In the rows, zero is written as 128.
[121 120 121 138 128 119 139 139 123 123 116 158 143  97 154 140 115 121
 126 132 133 136 157 117 132 153 147 120 138 110 131 129 108  97 131 115
 140 120 181 141 123 105 126 135 139 107 133] : 4
[151 159 115 129 135 109 160 127 142 133  99 121 118 155 138 115 139 139
 147 113 135 146 155 116 106 142 134 105 129 148 123 123 134 119 135 131
 132 151 219 141  99 123 147  98 150 137 133] : 4
[ 94 146 149 138 152 120 209 155 119 138 101 147 134 195  86 103 121 152
 147  96 130 159 204 120 101 173 149  86 139 172 110 113 120 110 131 112
 101 114 252 168  87 133 147 112 155 124 102] : 5
[183 111  90 101  98 143  49  85 131 118 145 108 127  14 190 158 120 102
 125 173 146  92  56 132 151 110 116 149 114  69 150 132 128 152 128 135
 169 171  30  87 157 106 127 146  99 125 162] : 7
[192 148  86  82 121 125  64  80 153 134 135  81  97  36 181 135 126 118
 134 162 155 110  43 136 135 112 115 153 104 102 155 131 159 171 137 126
 180 182  55  93 141 131 118 134 109 134 157] : 5
[142 133 122 132 127 113 135 136 114 112 114 146 146 101 142 149 116 117
 128 141 145 121 146 122 139 132 141 122 131 110 147 121 120 106 133 121
 144 144 157 129 124 106 134 141 118 125 148] : 1
[153 156 116  98 139 135 136 107 143 133 104 119 109 115 119 111 123 123
 140 125 124 131 141 110 130 128 133 110 114 153 135 116 127 131 126 137
 141 140 158 137 121 100 130 111 140 122 140] : 8
[127 124 133 129 116 127 138 156 113 113 125 170 145 122 142 138 113 131
 122 136 126 127 166 117 139 144 146 116 130 122 133 129 117 111 132 133
 145 144 182 139 131 100 130 136 129  98 139] : 0
[134 127 123 124 129 120 111 133 131 125 117 155 135  87 141 135 119 118
 121 156 150 130 136 111 141 145 141 125 128 106 137 126 121 107 136 132
 146 150 150 119 136 113 108 133 124 105 138] : 3
[ 92 108 147 148 123 120 165 162 115 136  94 161 164 146 113 134 105 137
 128 119 136 140 182 119 135 143 150  93 139 133 127 112 107  99 129 119
  95 114 226 153 115  93 142 128 147 104 138] : 2
[128 163 126 136 144 119 178 126 132 130  99 138 126 164 110 110 132 138
 146 107 132 144 169 117 112 159 132  89 134 160 116 114 125 110 135 122
 117 150 229 159 103 117 150 100 142 126 112] : 6
[191 149  86  88 117 121  95  79 141 122 130  99 106  72 159 125 136 111
 122 150 136 119  71 115 143 102 134 137 101 122 143 133 136 149 129 152
 164 173  98 113 142 110 121 118 124 131 151] : 0
[149 152 108 118 141 120 149 107 144 129 102 113 123 118 132 120 134 132
 147 124 136 140 123 117 113 144 125 103 135 136 126 125 131 132 142 126
 132 160 166 124 110 124 142 101 126 133 123] : 6
[110 106 138 135 122 135 126 160 119 132 106 152 144 113 143 135 103 147
 137 128 136 128 167 124 127 161 143 102 136 113 131 122 114 112 135 122
 132 140 178 140 124  93 145 147 132 109 143] : 5
[115 120 130 143 120 122 141 152 111 120 113 152 150 121 135 141 109 133
 123 124 132 130 158 111 131 141 142 105 137 115 130 123 111 117 133 128
 120 148 185 134 131 105 141 140 124 111 140] : 0
[139 143 126 137 141 126 183 135 129 138  86 135 130 164 112 105 128 129
 145 112 120 142 165 107 118 150 154  78 136 156 113 120 122 117 127 139
 113 135 221 152 102 108 151 108 147 112 124] : 8
[ 91 110 151 151 133 119 163 167 119 118 107 166 156 151 108 140 105 126
 123 117 124 135 194 126 115 145 147 101 155 122 123 117 111  94 134 117
 121 113 208 156 117 110 135 135 128 112 123] : 1
[ 61 117 167 155 140 137 195 184 111 128 111 174 160 200  87 132 108 156
 132 105 126 148 231 119 109 173 150  95 163 149 112 114 111  93 125 113
  85  91 232 170  85 142 138 138 144 118 114] : 9
[184 157 100 105 124 122 119  91 139 118 122 106 112  73 145 133 134 105
 145 148 149 115 103 120 125 129 121 130 114 126 133 129 137 138 134 124
 158 164 132 125 121 131 126 115 127 136 137] : 7
[103 120 137 130 130 131 155 166 118 127 102 179 152 139 116 136 112 141
 122 126 136 138 189 117 125 165 136 100 142 134 119 120 121 105 131 114
 124 133 200 152 109 121 131 133 137 108 139] : 9
[143 124 113 109 118 117  97 122 127 118 124 147 144  76 138 143 118 116
 121 148 148 114 144 120 141 139 126 126 119  97 143 123 124 111 136 116
 159 167 145 124 127  99 124 128 120 113 147] : 7
[174 118  91 116 105 114  67  95 131 115 140 115 119  41 198 153 118 102
 123 171 152 109  74 129 149 120 132 151 123  76 158 136 129 130 132 127
 185 159  68  96 141 113 106 151 107 120 157] : 4
[128 124 123 109 131 129 113 124 122 124 114 147 131  91 125 147 111 124
 128 145 146 116 147 107 144 138 130 126 119 122 144 124 127 108 124 112
 147 138 124 139 132 123 118 147 120 125 141] : 9
[128 118 112 128 117 124 116 135 122 116 128 138 135  84 148 147 103 126
 121 142 137 119 133 121 137 134 143 123 128 106 142 123 116 128 133 123
 152 150 148 124 141 104 127 145 113 108 150] : 0
[171 138 107 106 124 122 109  94 151 130 114 115 111  77 147 119 128 120
 141 139 136 129 108 121 131 113 128 135 110 134 137 126 148 139 132 140
 146 150 137 122 123 122 127 103 138 122 145] : 2
[178 166 102 101 128 103 114  91 149 125 124 106 109  91 141 117 139 109
 141 150 150 127 107 118 126 126 127 137 111 132 140 124 150 140 136 146
 157 175 128 116 122 137 120 116 136 133 135] : 3
[140 152 123 117 137 121 173 125 145 132  99 114 121 162 104 113 130 138
 139 100 124 149 168 107 110 125 131  93 127 152 124 110 129 129 133 134
 115 145 219 138 111 109 144 104 153 138 126] : 4
[131  91 124 140 113 136  96 131 125 119 114 145 131  77 153 145 104 119
 125 144 139 118 124 120 140 130 148 128 126 107 139 127 119 116 128 130
 139 125 126 118 133 106 122 135 117 106 147] : 2
[163 156 107 110 133 120 135 103 137 134 111 106 108  84 156 116 129 131
 144 133 142 126 117 121 114 140 122 113 117 136 134 122 147 143 139 130
 148 166 150 123 107 125 126 121 130 139 137] : 5
[121 160 132 110 146 105 179 132 137 141  94 131 127 157 101 102 124 142
 135 113 128 149 190 104 118 150 122  91 121 163 122 108 137 120 139 132
 124 156 217 145  98 114 136 102 146 135 118] : 3
[165 159 108 102 125 125 118 103 135 122 115 122 116  97 138 120 123 124
 139 123 133 123 133 122 115 141 124 117 116 127 133 120 138 135 136 128
 146 167 150 128 107 124 132 101 129 132 134] : 7
[169 117  96 113 112 110  59  89 136 114 143 110 120  31 185 158 114 103
 127 158 143 107  91 118 149 120 124 158 106  81 168 130 123 131 128 121
 182 148  75 105 150  98 104 154 121 124 152] : 4
[113  97 131 129 114 120 128 137 125 120 121 137 147 102 135 142 102 122
 125 140 141 131 144 131 134 128 139 125 134 112 140 121 113 118 139 113
 129 123 143 126 122 113 119 141 122 102 143] : 2
[155 170 108 117 134 117 154 112 127 137 102 115 110 135 125 114 133 115
 148 124 135 128 138 112 115 138 124  99 123 154 126 120 140 131 133 137
 133 152 180 136 109 120 143 110 138 122 125] : 8
[157 153 114  98 136 117 116  93 149 134 121 117 108  92 130 115 135 119
 127 141 126 133 131 110 124 117 121 128 105 136 138 122 140 129 128 142
 147 154 136 119 132 119 113 113 132 126 133] : 3
[136 156 118 120 138 123 173 127 123 128 117 129 125 148 113 113 125 137
 137 107 124 136 159 104 114 139 133  96 123 151 123 121 129 133 132 138
 123 153 201 146 114 121 147 106 141 128 117] : 0
[157 161 119 109 134 113 163 113 132 130 101 106 125 144 120 122 124 113
 140 112 132 128 126 126 113 116 125 110 117 147 129 110 129 142 131 131
 119 150 158 138 122 119 157 119 137 146 128] : 1
[175 152  97  98 131 133 124  93 135 127 115 113 114  97 149 122 135 113
 140 144 128 121 106 115 133 128 141 115 117 132 137 127 134 139 127 141
 145 151 125 128 120 118 134 116 129 118 133] : 8
[119 156 126 126 142 122 170 122 133 127  94 128 118 153 110 114 119 140
 148 103 127 141 186 117 107 159 120  91 127 158 124 108 126 125 141 115
 116 148 205 151 106 116 149 102 139 130 116] : 6
[125 163 127 133 145 122 181 135 131 129 103 132 125 182  92 108 134 140
 137 105 138 148 180 121 112 157 141  96 137 156 117 117 129 111 140 125
 109 153 227 156  93 125 139 107 145 136 116] : 6
[179 141  93  99 127 136 110  84 146 133 112  91 104  71 154 119 120 118
 147 135 126 124  92 109 130 123 124 117 114 126 143 119 130 150 135 137
 154 150 104 115 136 105 130 117 123 118 143] : 8
[129 117 139 135 128 126 134 152 128 122  96 158 144 114 130 139 106 123
 125 122 121 125 157 108 133 137 151 105 136 110 136 124 106  99 131 128
 135 128 176 144 128  86 130 135 135 110 135] : 1
[117 107 136 130 128 129 128 142 122 130 100 145 148 109 134 142 106 135
 124 135 130 137 156 104 127 148 138 112 133 112 132 118 113 111 129 115
 125 126 160 137 118 126 124 153 117 114 133] : 9
[171 143 113  98 125 133 128 107 147 134 101 119 116  96 149 123 123 126
 139 129 131 128 124 109 118 129 120 124 118 135 130 119 143 145 125 136
 137 157 133 122 106 125 135 119 134 131 150] : 9
[146 119 106 128 107 127  92 117 128 106 124 130 138  68 160 146 117 111
 126 146 144 114 109 119 136 140 128 131 130  94 148 122 118 125 135 122
 158 159 110 113 133  99 126 141 111 110 143] : 6
[198 156  79 106 117 107 117  75 142 121 129  83 101  56 181 125 135 102
 145 153 149 126  65 130 119 120 115 141 112 113 141 133 138 149 139 128
 167 173 100 105 122 134 123 130 123 135 144] : 4
[133 121 110 119 134 124 112 128 123 127 112 156 138  90 140 139 120 117
 127 153 139 128 132 113 139 141 146 114 134 112 137 137 110 103 137 136
 152 137 137 125 127 101 111 136 119 105 146] : 8
[120 121 124 125 131 133 129 141 125 126 104 149 146 102 131 138 108 131
 131 129 126 127 155 111 142 145 144  99 135 118 134 121 107 116 132 125
 132 142 164 132 127  91 136 135 128 105 141] : 8
[174 146 108 101 117 132 112  93 141 125 119 106 112  91 125 121 126 113
 134 132 138 119 114 126 126 122 122 123 107 126 132 119 137 142 129 123
 149 171 132 125 131 118 132 113 131 132 139] : 7
[143 146 109 118 140 128 152 114 142 125 102 133 116 124 122 122 138 128
 137 121 131 131 160 116 122 156 134 105 126 145 128 116 136 123 139 130
 128 147 186 139 117 106 139 100 144 127 123] : 6
[136 153 120 119 131 116 156 121 131 123 112 112 119 133 125 126 113 127
 136 122 133 129 153 112 120 124 126 103 121 148 126 118 126 141 131 135
 127 154 192 144 118 111 146 121 132 130 138] : 0
[ 76 108 152 171 133 122 183 185 120 129  99 178 160 184 112 121 115 154
 132  90 109 149 226 105 119 167 157  86 154 132 117 118  98  86 122 119
 103 102 252 160 102  95 157 120 157 105 122] : 4
[145 113 113 113 123 122  89 105 136 126 128 125 129  49 150 143 116 104
 118 163 143 120  94 115 143 121 132 138 119  97 145 128 118 121 129 134
 157 146  89 101 150 104 108 149 111 112 141] : 3
[136 148 124 106 133 121 167 124 133 140 103 125 132 148 114 117 122 136
 135 109 128 140 169 106 123 143 127 103 124 150 126 102 131 130 123 119
 120 137 193 151 102 120 147 120 149 126 132] : 9
[165 143 115 100 123 122 139 109 145 134 108 109 128 101 146 122 131 117
 137 133 133 126 108 115 119 129 127 120 128 126 128 120 131 134 122 127
 132 150 141 132 105 128 140 131 136 122 139] : 9
[168 143 103  91 129 129 110  96 154 134 123 104 111  74 148 122 124 128
 139 146 145 120  92 131 129 122 121 127 114 128 142 117 150 157 134 129
 160 168 119 122 133 115 131 124 124 129 150] : 5
[177 162  97  99 133 128 114  91 139 128 113 101 104  85 146 124 137 109
 145 148 141 114  93 112 129 122 126 120 108 141 142 130 138 135 128 139
 162 154 119 121 125 118 129 111 125 129 139] : 8
[159 109 100 119 115 129  70 106 127 114 132 112 125  49 152 158 119 106
 124 162 154 100  94 128 143 127 133 140 117  88 143 126 123 130 134 127
 162 158  91  98 148 107 116 146 104 136 151] : 7
[160 125 102 115 116 121  81 101 135 122 139 128 129  28 179 147 115 103
 122 169 155 115  85 125 148 126 123 147 124  84 154 129 126 141 137 140
 154 164  63  83 147 113 111 153 111 116 163] : 3
[104 127 130 132 134 120 148 144 113 131 109 146 142 137 116 136 106 128
 128 130 132 130 174 116 135 148 136  95 134 129 138 119 113 113 135 120
 123 132 176 133 113 103 136 138 123 102 132] : 8
[124 158 117 123 147 135 178 127 132 128  99 137 126 157 113 119 131 141
 142 106 133 141 182 114 108 156 144  89 143 148 117 118 131 112 144 132
 107 148 213 150  95 120 148  97 141 135 115] : 6
[110 107 131 140 125 132 120 142 117 132 116 144 148 100 144 143 106 138
 127 137 143 119 141 118 136 149 149 110 129 104 142 119 110 109 125 110
 135 136 159 139 126 101 136 153 119 110 136] : 5
[146 160 115  98 139 113 151 103 137 135 108 119 113 116 108 108 130 127
 142 126 130 132 153 101 126 134 130 107 113 145 138 115 128 115 130 133
 133 154 166 138 124 106 123 113 145 128 124] : 3
[137 143 113 112 141 140 155 118 137 134 101 115 117 137 125 120 122 131
 145 121 126 132 140 119 117 136 141  95 134 150 124 120 127 135 136 139
 122 135 160 133 111 118 154 109 128 124 130] : 8
[157 109 106 124 110 118 100 123 124 117 128 147 143  70 165 144 121 111
 113 152 136 119 107 114 156 122 153 128 130  90 143 138 117 124 127 150
 151 157 120 105 143  88 128 145 123 105 165] : 0
[179 152  98  92 125 116 104 100 150 132 118 108 105  78 158 125 133 119
 130 145 134 119  91 114 129 110 117 137 107 128 135 132 147 152 133 148
 164 178 125 113 136 113 130 114 123 132 151] : 0
[122 124 126 122 120 130 129 144 118 127 124 145 147  99 134 147 108 129
 118 131 131 127 142 114 131 134 137 116 131 108 134 131 115 119 134 128
 132 155 169 134 134 100 133 143 127 110 136] : 0
[138 123 117 114 118 109 107 120 129 127 121 142 145  67 151 147 114 112
 124 146 138 120 131 109 145 131 132 128 122 104 148 124 119 122 129 128
 156 157 112 113 138 102 131 155 121 117 145] : 3
[118 114 122 129 132 122 119 142 122 131 118 160 150  86 152 140 106 135
 127 142 142 125 148 119 141 159 154 119 131 107 144 122 124 109 127 118
 151 136 165 138 115  98 138 144 124 104 144] : 5
[175 121  98  92 110 128  47  90 127 118 144 106 123   9 190 153 119 106
 124 176 158  98  58 125 162 116 113 148 104  81 166 137 137 145 126 125
 185 166  38 101 159  99 114 159 109 124 162] : 5
[126 117 115 123 129 121 119 143 115 122 120 154 138  99 137 138 109 127
 116 130 132 125 150 108 141 139 142 116 128 108 136 133 116 116 138 137
 140 151 152 126 140  93 125 139 123 115 148] : 0
[140 107 118 120 109 149  83 120 134 128 126 142 134  75 145 149 108 118
 121 145 136 113 115 126 132 129 139 135 128  92 139 128 118 119 132 125
 146 143 106 122 143 110 126 139 113 110 146] : 7
[136 122 125 125 127 114 133 144 125 122  99 144 157  97 137 142 117 116
 123 131 128 116 138 108 136 125 133 108 124 106 145 120 118 105 135 122
 143 143 160 136 139  89 142 138 122 117 139] : 1
[179 147 100 103 117 117 110  85 143 123 122 108 105  66 151 120 130 105
 142 150 147 120  88 127 134 107 120 138 105 136 136 132 142 142 132 139
 154 159 111 119 127 125 124 117 134 127 148] : 2
[130 108 127 126 118 125 114 139 126 134 108 142 141  76 151 137 109 132
 131 145 139 114 134 119 138 145 142 114 126 103 141 124 127 117 124 117
 157 159 148 124 123  91 142 154 118 110 146] : 5
[103 119 137 134 130 130 144 147 121 115 123 154 152 121 117 145 109 139
 133 130 144 128 180 126 125 159 131 105 142 115 127 118 110 107 142 102
 128 142 186 140 112 122 140 123 118 115 126] : 7
[164 113  98 108 105 123  62 106 127 127 132 120 131  36 188 148 111 109
 121 164 155 109  61 130 143 125 130 135 119  79 152 135 132 142 135 129
 178 172  63  98 143 109 123 158 104 112 155] : 5
[139 114 112 136 114 119  94 112 123 127 119 139 135  69 163 143 113 119
 131 154 153 123 107 123 148 119 142 130 128 104 145 132 123 114 128 129
 143 136 118 116 135 118 127 132 116 111 158] : 2
[174 161  90  90 126 128 109  87 141 125 110  89  97  69 145 121 127 112
 142 142 134 115  95 113 130 113 107 117 110 134 137 122 135 152 136 134
 156 170 102 114 131 113 128 119 118 130 146] : 8
[142 114 112 105 117 132 102 122 122 127 118 140 141  65 148 149 111 110
 123 158 145 115 112 115 142 133 140 133 129 100 142 127 122 115 118 128
 150 136 105 125 129 109 120 160 121 116 155] : 9
[135 164 133 110 140 113 177 132 141 142  94 133 125 156  99  99 131 134
 138 108 123 145 182 102 113 144 132  90 121 158 119 105 135 116 129 134
 121 155 235 149 111 105 140  97 157 120 118] : 3
[157 138 106 129 112 121  93 119 116 112 135 144 126  55 154 145 122 109
 136 156 158 101 125 121 139 150 122 134 126  95 145 129 130 112 137 120
 167 165 126 118 130 114 117 138 115 117 146] : 7
[ 81 121 150 154 130 117 180 186 113 128 106 179 167 167 115 137 103 149
 124 102 119 143 221 105 130 154 144  87 152 130 118 117 107 108 134 123
 103 129 251 156 120  97 159 132 142  97 134] : 0
[111 107 131 125 126 126 113 134 118 120 126 139 139  84 141 142 100 127
 124 147 143 119 140 129 139 152 146 120 129 106 144 122 115 115 127 111
 145 129 140 135 123 100 117 154 120 109 136] : 5
[123 140 133 124 136 120 174 129 140 131  99 133 120 144 119 112 123 135
 144 111 129 141 175 123 110 132 128 105 126 165 117 110 133 133 130 119
 118 129 204 140 100 131 140  94 142 127 132] : 2
[129 119 123 123 124 133 113 126 122 116 126 143 139  87 135 147 112 122
 127 144 142 110 140 125 134 143 130 119 129 108 133 126 116 112 137 120
 141 148 138 130 123 108 128 136 112 123 136] : 7
[146 161 127 117 146 109 180 128 135 126  96 118 123 145 118 123 122 131
 143 112 132 137 167 112 107 140 125 104 127 151 127 113 132 126 140 124
 127 149 208 147  87 118 146 106 137 141 121] : 1
[171 160  99  96 126 130 111  89 147 130 100  93 101  72 154 118 122 113
 144 133 127 123  94 114 123 117 120 112 116 134 134 118 127 149 134 137
 147 155 117 115 131 111 129 114 125 123 145] : 8
[203 150  69  95 118 114  89  72 153 128 125  93  93  60 183 126 142 107
 134 161 143 117  49 123 130 104 122 151 106 113 146 136 143 150 135 137
 179 172  69  99 136 131 117 126 113 138 153] : 4
[155 160 107 111 135 120 158 110 144 144 101 118 118 132 117 113 130 120
 142 119 126 140 130 116 117 127 131  92 132 151 125 124 141 137 137 134
 135 156 178 135 115 124 147 107 139 114 129] : 8
